How the points are linked:
CG: fi>JJ, li>JD, gi>MM
TZ: fi>CD, li>SM, gi>HF
HF: fi>TZ, li>BQ, gi>GH
HR: fi>PG, li>HT, gi>QP
BQ: fi>DS, li>HF, gi>SM
GG: fi>JM, li>MM, gi>JD
SN: fi>DG, li>HG, gi>JM
DZ: fi>CH, li>CJ, gi>DJ
LH: fi>QP, li>FB, gi>NS
TJ: fi>TQ, li>PF, gi>CH
DR: fi>FF, li>QC, gi>DS
HG: fi>ZZ, li>SN, gi>PG
LQ: fi>QC, li>FF, gi>MZ
DS: fi>DR, li>GH, gi>BQ
PG: fi>HG, li>DG, gi>HR
ZZ: fi>MM, li>JM, gi>HG
BG: fi>MZ, li>MB, gi>BR
MM: fi>CG, li>GG, gi>ZZ
MB: fi>PB, li>BG, gi>MN
SB: fi>JD, li>JJ, gi>DD
SZ: fi>PF, li>TQ, gi>NT
FB: fi>DJ, li>LH, gi>NC
MN: fi>MB, li>MZ, gi>FF
NS: fi>LH, li>DJ, gi>CJ
BB: fi>SM, li>CD, gi>FQ
CH: fi>TJ, li>DP, gi>DZ
FF: fi>MN, li>LQ, gi>DR
PB: fi>DD, li>BR, gi>MB
CD: fi>NT, li>BB, gi>TZ
NT: fi>SZ, li>FQ, gi>CD
SM: fi>BQ, li>TZ, gi>BB
QC: fi>GH, li>DR, gi>LQ
BR: fi>BG, li>PB, gi>SQ
QP: fi>HR, li>NC, gi>LH
JD: fi>GG, li>CG, gi>SB
NC: fi>FB, li>QP, gi>HT
FQ: fi>BB, li>NT, gi>TQ
SQ: fi>BR, li>DD, gi>JJ
JM: fi>SN, li>ZZ, gi>GG
DP: fi>CJ, li>CH, gi>PF
DD: fi>SB, li>SQ, gi>PB
JJ: fi>SQ, li>SB, gi>CG
TQ: fi>FQ, li>SZ, gi>TJ
DJ: fi>DZ, li>NS, gi>FB
CJ: fi>NS, li>DZ, gi>DP
DG: fi>HT, li>PG, gi>SN
MZ: fi>LQ, li>MN, gi>BG
PF: fi>DP, li>TJ, gi>SZ
GH: fi>HF, li>DS, gi>QC
HT: fi>NC, li>HR, gi>DG

The rows follow the links: the fewer symbols apart two points are, the more alike their rows tend to be.

Each row is also shifted at random along 2 hidden directions that mean nothing.

Some points, each with a row of numbers:
BR -> 20,-48,-1,19,10,37,77,5,26,27,20,40,51,-15,22,-13,-38,-2,-13,-51,-27,24,-11,49,-27,-34,17,31,-13,-22,-40,0,-29,33,-1,18,21,6,64,16,61,-60,44,-27,-4,-10,31,-34,-6,59,0,10,-6,-10,-28,-19,13,38,24,6,-4,41,41,20,-26,41,6,109,-15
BB -> -3,-38,-33,3,21,-37,13,-6,28,-20,-8,-8,9,19,-4,14,-5,3,-16,-67,-13,-24,-22,39,-69,13,21,1,18,-22,-5,29,-4,-2,-13,-12,50,-10,10,36,19,-18,44,-17,-43,16,31,-25,21,4,-44,41,-21,0,8,-29,-25,9,27,-23,-7,52,26,51,20,-8,-5,87,12
NT -> -10,56,17,7,-16,7,-41,17,-11,17,3,-13,-6,-5,-29,29,-7,41,0,15,38,-20,11,-18,29,-3,18,2,16,36,19,5,-2,-33,14,3,-22,-19,-9,-23,-42,15,-38,48,5,16,-5,-15,-15,-25,10,-43,5,20,9,10,24,-31,-26,17,8,-33,-11,-17,-36,-34,-21,-32,31
BQ -> 13,-50,-23,2,1,-40,8,6,30,-4,-9,6,24,37,13,11,-24,-12,-27,-47,-38,-5,-41,41,-60,-2,10,-27,37,-23,-5,9,14,19,-17,-25,49,22,8,47,42,-42,51,-6,-23,8,33,-13,3,9,-38,33,-4,1,18,-24,-27,12,34,-23,-10,32,10,37,21,-11,1,108,-5
CD -> -1,56,21,7,-10,41,-10,6,7,19,12,-1,22,-14,-57,39,-19,41,-13,-31,28,-15,5,4,34,-5,44,28,5,38,19,3,-35,-30,13,42,-15,-19,38,-30,-45,-6,-27,57,11,34,-11,-55,-9,-8,-2,-34,-10,22,-5,-2,19,-26,-20,29,8,-12,3,-17,-67,-15,-37,1,42
JD -> 7,14,17,-5,16,90,21,-35,7,38,51,52,48,-15,4,43,-51,-26,21,-16,-5,25,-52,-4,71,-30,60,-24,-5,-38,-12,-20,8,73,50,40,-46,29,62,38,31,-41,5,13,41,17,33,-74,-18,45,58,19,5,-1,-19,22,56,7,26,21,3,-13,19,-23,-70,30,-46,164,12
HT -> -11,48,27,7,-18,10,-20,13,-34,6,14,-21,-42,-35,10,-8,38,23,31,46,30,2,28,-49,44,17,-17,22,-29,21,-6,11,4,-9,20,16,-46,-23,-21,-35,-40,63,-64,6,21,-3,-13,13,-10,-10,49,-37,9,-1,-7,35,13,-18,-29,10,17,-10,-12,-34,-11,5,4,-90,-19
SB -> 2,8,2,-15,0,71,7,-2,11,12,0,31,25,-5,-42,12,-49,-8,-9,10,-5,40,-10,-7,36,-34,8,-6,-15,7,11,-37,-32,18,-6,22,-36,38,34,-42,-5,-25,-17,15,49,-3,-31,-10,-1,22,15,-25,-2,-8,-10,-13,36,5,2,29,7,-29,-27,-39,-45,13,-17,-43,11
JJ -> 14,-50,-24,9,35,28,62,0,29,-24,-12,41,30,-7,-16,-31,-17,-5,-31,-63,-29,34,10,27,-59,-31,-10,59,-18,0,-20,12,-73,-5,-35,28,41,8,47,-43,13,-19,41,-32,-25,-20,-31,-6,30,43,-37,22,-13,-14,-14,-39,-14,42,22,7,-18,28,25,21,14,51,7,-52,-8
HR -> -2,-6,-28,-25,83,-6,12,-28,22,-80,-7,-5,3,-9,-40,22,22,-33,-8,-68,12,11,0,-32,-40,18,26,42,-17,-15,13,40,-69,-1,-25,48,11,-5,38,-26,-51,21,29,-21,-59,33,-39,-23,59,5,-30,57,-29,-10,18,-29,-49,13,16,-12,-19,11,-9,27,53,19,-29,-44,47
NC -> -10,51,36,-1,-25,-18,-31,8,-33,26,13,-30,-47,-21,55,-28,60,-1,45,89,21,-18,15,-50,59,10,-23,-8,-22,5,-7,-8,46,14,47,-15,-58,-24,-46,22,-9,58,-49,6,25,-11,11,28,-30,-14,60,-30,22,-4,-8,61,6,-22,-19,-2,29,-15,9,-30,2,-18,17,-14,-32
MM -> 18,-48,-12,-10,1,-35,28,-16,-12,15,9,15,-10,29,83,-31,-5,-57,30,22,-39,-3,-45,11,-7,-2,-16,-47,-3,-64,-32,-15,70,73,11,-33,2,35,-31,92,87,-17,42,-62,3,-18,57,25,-14,32,20,54,7,-12,-21,7,-11,32,40,-44,-11,46,10,17,38,14,33,127,-51
DJ -> -8,52,35,-3,-3,-40,-31,15,-37,-7,6,-42,-55,-27,21,-27,70,20,23,39,41,-19,50,-33,19,28,-23,24,-22,23,0,20,10,-21,19,-6,-28,-49,-30,-12,-36,75,-50,-5,-20,-1,-8,33,-8,-35,15,-26,-1,6,-5,25,-8,-26,-29,-6,11,2,10,-14,24,-13,9,-81,-20
TZ -> -3,25,29,20,-37,27,-9,20,-2,35,20,-2,7,-10,-29,17,-16,47,-20,-1,24,-2,9,11,31,-12,6,29,7,37,10,-13,-21,-33,9,6,-11,-27,6,-39,-34,-17,-36,48,16,-4,-2,-31,-16,-4,8,-49,1,18,-1,-3,36,-21,-27,37,15,-13,5,-26,-53,-18,-20,-11,18
GG -> -1,32,26,-6,-2,55,-2,-15,-16,18,21,13,18,-14,1,21,-18,-5,23,27,8,14,-10,-24,67,-18,20,-9,-20,-7,-10,-29,5,35,41,18,-44,18,15,-2,1,-9,-35,9,40,5,-9,-24,-20,14,50,-26,12,-3,-14,23,34,2,-10,25,7,-30,-3,-32,-43,15,-18,18,-4
DG -> 4,46,31,3,41,60,30,-24,-16,9,30,9,19,-48,-8,36,18,-3,17,-12,33,6,4,-26,56,-8,42,44,-38,-2,1,28,-46,20,28,61,-41,-24,66,-19,-36,17,-29,20,4,29,5,-63,-1,22,45,-4,-21,2,-15,17,11,-5,-4,25,9,-1,29,-26,-44,34,-39,51,25

Start here and follow the symbols in turn, left to right. Where do you end up?
Answers are names.
1,-15,-9,12,26,-47,-2,14,23,-46,-23,-24,-20,-6,-15,-13,41,27,-27,-49,14,-24,37,11,-63,18,-7,52,-7,26,-2,48,-45,-56,-31,11,43,-40,3,-33,-38,32,18,-16,-73,0,-24,6,26,-18,-59,22,-17,-3,17,-33,-50,-6,-4,-18,-12,36,21,32,39,-8,-1,-80,15
gi fi gi -> TJ
3,-16,-22,1,-17,-73,-16,22,15,-22,-33,-34,-30,13,1,-26,33,13,-23,-12,-16,-21,25,15,-68,21,-36,19,12,12,6,27,1,-63,-36,-28,57,-21,-36,-13,-21,20,12,-6,-43,-14,-15,39,15,-39,-54,14,-5,12,21,-29,-46,-8,-10,-25,-14,26,1,20,64,-16,22,-85,-7
li gi fi li -> FQ
26,-53,-15,17,10,17,70,-3,25,23,5,44,37,1,27,-18,-21,-16,-12,-37,-43,18,-16,39,-26,-27,10,20,-11,-32,-33,-15,-23,29,5,8,27,22,44,18,59,-49,47,-30,-7,-6,39,-25,2,57,-2,31,0,-4,-25,-23,4,46,30,-8,1,38,43,23,-9,42,17,84,-34
fi gi fi -> BR
-7,-19,-31,-21,19,-49,-27,-8,2,-50,-25,-19,-30,18,24,-35,37,-41,21,33,-7,-10,-1,-39,-36,23,-31,-22,-8,-20,-1,13,23,1,-17,-13,1,31,-54,23,-6,36,11,-47,-18,-19,-21,61,35,-24,-3,40,10,-15,16,-4,-39,-4,4,-25,-6,-3,-32,10,72,-4,22,-75,-13
li gi fi -> DG
-11,50,19,0,-26,-9,-58,-2,-22,12,5,-22,-11,1,-10,18,10,18,1,28,36,-22,11,-33,42,25,10,-19,9,25,18,5,23,-28,22,-5,-25,-18,-27,-2,-46,19,-48,50,15,20,-9,-6,-12,-42,9,-33,-3,16,15,25,15,-40,-19,8,14,-37,-19,-11,-27,-38,-15,-22,21
gi fi li -> TQ
-1,-1,-2,10,15,-56,-17,31,7,-39,-26,-36,-29,-7,-13,-24,67,40,-15,-27,17,-28,52,0,-62,25,-16,54,0,33,4,47,-44,-71,-28,16,40,-62,-19,-45,-51,55,-12,-11,-58,-10,-18,24,26,-25,-45,7,-14,1,14,-17,-53,-23,-17,-14,-2,23,10,25,56,-7,9,-118,11
fi li gi -> NT
9,-8,26,25,-17,48,38,21,18,42,13,22,32,-25,-29,9,-38,57,-32,-30,1,22,7,42,5,-39,26,37,-4,37,-9,-10,-44,-17,3,13,21,-14,33,-54,-3,-47,3,34,21,-5,-6,-39,-19,26,-10,-40,6,12,-9,-21,33,3,-14,30,9,1,27,-17,-64,8,-10,-2,6
fi fi -> HF
16,-14,16,13,-55,26,26,31,4,59,5,17,16,-8,-3,-25,-21,38,-21,15,-26,17,23,57,9,-48,-7,14,3,31,-18,-25,-22,-22,-3,-16,20,-5,6,-26,23,-34,-6,10,32,-26,3,7,-24,16,10,-52,17,6,-22,-14,34,10,-12,40,13,-8,16,-13,-44,6,16,-27,-27
fi gi -> LQ
19,-33,11,21,-29,41,47,20,6,53,16,34,26,-11,22,-14,-36,37,-17,-17,-17,24,-9,55,-3,-39,-3,26,-4,2,-22,-19,-17,-7,2,-1,14,1,29,-19,47,-45,14,-4,25,-14,25,-18,-19,41,6,-27,10,0,-28,-13,33,17,2,6,6,7,27,-8,-45,12,10,43,-25
fi fi gi -> LQ
-6,22,-18,-29,87,6,13,-42,10,-65,20,-13,17,1,-24,57,20,-38,13,-65,24,-14,-19,-42,-20,24,46,8,1,-22,23,37,-33,21,7,57,-13,-3,53,18,-42,24,24,-3,-45,49,-6,-66,45,2,-21,72,-40,-1,16,-4,-43,-5,29,-13,-17,14,10,28,13,15,-54,74,57
li li -> LH
-26,41,9,-20,1,-39,-63,-10,-26,-29,-4,-40,-31,9,11,28,31,-22,29,34,25,-35,-7,-51,29,25,-10,-43,13,2,14,3,50,-7,13,-16,-34,2,-41,34,-30,38,-28,21,-3,18,0,9,-2,-43,12,5,5,9,28,22,-9,-33,-12,-21,4,-26,-28,-1,23,-38,-7,-18,13
li gi fi -> DZ
8,-8,0,-10,-7,71,19,-12,8,9,-3,46,24,-4,-37,3,-67,-25,-21,-4,-15,34,-19,2,17,-26,5,-17,9,-13,6,-37,-17,19,-15,7,-15,49,21,-18,13,-37,-2,17,52,2,-30,-19,-4,24,12,-19,3,12,-9,-11,34,23,8,18,-1,-41,-29,-20,-39,20,-10,-10,17
gi gi li -> BG
17,-61,-32,6,39,13,68,-11,26,-13,7,26,31,-2,14,-8,-16,-26,-3,-60,-30,25,-23,30,-41,-22,9,30,-17,-30,-21,19,-42,36,-8,25,24,12,48,2,35,-33,57,-44,-25,2,8,-27,23,41,-17,58,-15,-20,-23,-22,-20,37,35,-4,-16,45,29,34,22,48,5,68,-18
li fi li -> MM
1,54,28,15,9,0,-1,14,-16,5,14,-21,-30,-34,18,4,65,19,28,13,43,-16,26,-36,26,10,4,32,-34,17,3,32,-7,-10,27,21,-41,-45,9,-13,-37,52,-44,5,-18,16,2,-20,-6,-9,28,-13,-4,4,-6,26,-8,-12,-27,0,12,6,25,-9,9,2,-8,-32,6
li fi fi -> HR
5,-34,-38,-4,35,-24,15,-25,8,-42,-5,-2,-7,13,29,-9,13,-57,20,-8,-18,7,-22,-10,-25,12,-8,-20,-5,-43,-17,21,20,40,4,-3,0,16,-6,49,31,6,38,-41,-20,5,6,18,18,6,2,67,-5,-22,3,-9,-39,20,40,-34,-23,29,-1,29,55,7,5,52,-11
gi fi gi -> PG
15,-45,-5,31,-27,21,48,32,19,29,-12,34,25,-2,-3,-35,-27,38,-21,-1,-29,33,19,57,-17,-40,-25,43,-14,29,-19,-19,-38,-20,-8,3,29,5,22,-45,23,-35,10,-14,14,-38,-18,20,-3,28,-8,-23,6,-1,-20,-20,10,20,-4,9,8,8,20,-4,-13,23,23,-45,-24
gi gi -> SQ
9,-36,-34,-8,-18,-52,-15,13,25,-22,-30,-15,-14,24,-20,-8,12,6,-33,-20,-25,-26,8,29,-68,7,-24,1,24,13,-4,3,-5,-45,-47,-32,64,3,-43,0,6,-13,29,-17,-26,-20,-9,42,15,-12,-55,8,-2,2,19,-22,-34,3,-3,-19,-19,18,-14,29,50,-25,16,-61,-17
fi li -> HF
-9,29,21,7,-6,-63,-34,15,-15,-3,-7,-37,-52,-9,40,-14,65,16,24,20,21,-31,32,-10,-3,31,-19,9,-10,7,-17,35,34,-16,14,-19,-3,-43,-39,23,0,37,-10,-7,-30,-2,22,22,-10,-24,2,6,-6,-8,7,31,-31,-15,-14,-24,12,36,20,15,43,-19,23,-4,-14
fi li -> PF
-7,59,8,-9,41,10,-22,-31,-1,-23,22,-16,26,-8,-22,60,12,-7,20,-40,33,-27,-22,-33,34,27,55,-8,10,-24,24,41,3,14,18,35,-35,-13,40,35,-41,15,-10,33,-23,61,10,-72,1,-14,6,19,-28,18,21,22,-1,-21,19,7,3,-6,6,12,-19,-6,-52,94,61
fi li gi fi -> DZ
